Below are the code and all the weights of a small trained network. Each question names an input and a class and asks about switching units off, where a switched-off unit gives its printed mean instead of its output.

import numpy as np


def w(rows, s, z=0):
    codes = np.array(rows[::2]) - 128.0
    scale = np.full(codes.shape[1], s)
    scale[-1] = z or s
    return codes * scale


def norm(h):
    return h / np.sqrt((h * h).mean(-1, keepdims=True) + 1e-5)


def f(y):
    return np.maximum(y, 0)


def log_softmax(a):
    a = a - a.max(-1, keepdims=True)
    return a - np.log(np.exp(a).sum(-1, keepdims=True))


def net(x, mask):
    res = np.array(x, float).reshape(1, 3) / 4 @ E
    u = 0
    for l in range(3):
        y = f(norm(res) @ A[l][:, :-1].T + A[l][:, -1])
        res = res + np.where(mask[u : u + 3], y, B[l][:, -1]) @ B[l][:, :-1]
        u += 3
    return log_softmax(norm(res)[-1] @ U[:, :-1].T + U[:, -1])


A, B = {}, {}
E = w([
[52,199,87,253],'x0',
[168,182,147,130],'x1',
[211,22,18,138],'x2',
],0.0036)
A[0] = w([
[135,149,110,158,116],'0.n0',
[211,59,71,164,4],'0.n1',
[246,47,105,207,39],'0.n2',
],0.013,0.0027)
B[0] = w([
[224,89,43,30,170],'0.n0',
[98,159,80,254,242],'0.n1',
[59,168,116,227,255],'0.n2',
],0.009,0.0066)
A[1] = w([
[138,116,70,254,193],'1.n0',
[116,209,200,137,182],'1.n1',
[146,38,75,211,5],'1.n2',
],0.0069,0.0027)
B[1] = w([
[192,183,32,70,253],'1.n0',
[146,129,76,195,184],'1.n1',
[70,145,247,69,171],'1.n2',
],0.013,0.0081)
A[2] = w([
[97,12,1,207,175],'2.n0',
[211,178,16,15,253],'2.n1',
[105,22,208,55,156],'2.n2',
],0.0063,0.0023)
B[2] = w([
[180,70,158,120,190],'2.n0',
[97,108,222,6,255],'2.n1',
[182,186,55,133,139],'2.n2',
],0.012,0.0093)
U = w([
[91,111,113,122,254],'0',
[91,145,105,40,26],'1',
[42,115,116,253,95],'2',
[16,31,90,134,87],'3',
],0.012,0.0058)

Each question gives the input, the list of numbers given to net, and the class t.
The units are the neurons (one row each of A and B). Each row of codes is followed by its name. A weight is (code - 128) times the scale printed after its matrix; where a second scale follows, it is the last column's (A, B and U).
mask holds one flag per neuron, layer by layer. A switched-off neuron (its flag False) gives its mean, the last column of its row in B, instead of its output. The means were averaged over made-up inputs and are rounded, as every weight is.
A unit's drop is (log p(t) with every unit on - log p(t) with that unit switched off) / (log p(t) with every unit on - log p(t) with every unit switched off).
The circuit of an input: a set's keep is (log p(t) with only the set's units on - log p(t) with every unit switched off) / (log p(t) with every unit on - log p(t) with every unit switched off). Starting from all 9 units, units are removed one at a time, each time the one whose removal leaves the highest keep (on an exact tie, the one counted first), for as long as the keep stays at least 0.8.
units of the circuit, in order: the units of the circuit, biggest drop first
most important unit: the unit with the biggest drop
k most important neurons: the k neurons with the biggest drops, biggest first
k most important neurons of layer l: the k neurons of layer l with the biggest drops, biggest first
drop of u: that unit's drop, to one decimal
input [-5,0,-6], class 2: 2 most important neurons	[1.n0; 0.n0]
input [-3,1,-8], class 2: most important unit	1.n0
input [1,-4,5], class 2: 2 most important neurons of layer 0	[0.n2; 0.n1]
input [-4,-1,-5], class 2: 2 most important neurons	[1.n0; 0.n0]
input [-5,0,6], class 2: units of the circuit, in order	[0.n2; 0.n1]
input [2,3,0], class 3: 2 most important neurons	[0.n1; 0.n2]
input [-2,0,-2], class 3: 3 most important neurons	[1.n2; 0.n1; 0.n2]
input [-1,3,-4], class 2: 3 most important neurons	[1.n0; 0.n1; 0.n0]
input [-1,-1,-1], class 3: 2 most important neurons of layer 0	[0.n1; 0.n2]
input [2,-3,-3], class 3: 2 most important neurons of layer 2	[2.n0; 2.n2]
input [2,-4,6], class 2: 2 most important neurons of layer 0	[0.n2; 0.n1]
input [0,3,-1], class 3: 2 most important neurons of layer 1	[1.n2; 1.n0]
input [-4,0,5], class 2: 3 most important neurons	[0.n2; 0.n1; 0.n0]
input [1,3,4], class 2: units of the circuit, in order	[0.n2]
input [-4,7,8], class 2: drop of 0.n2	1.0
input [-1,3,7], class 2: drop of 0.n1	0.2
input [-1,3,6], class 2: drop of 0.n2	0.4
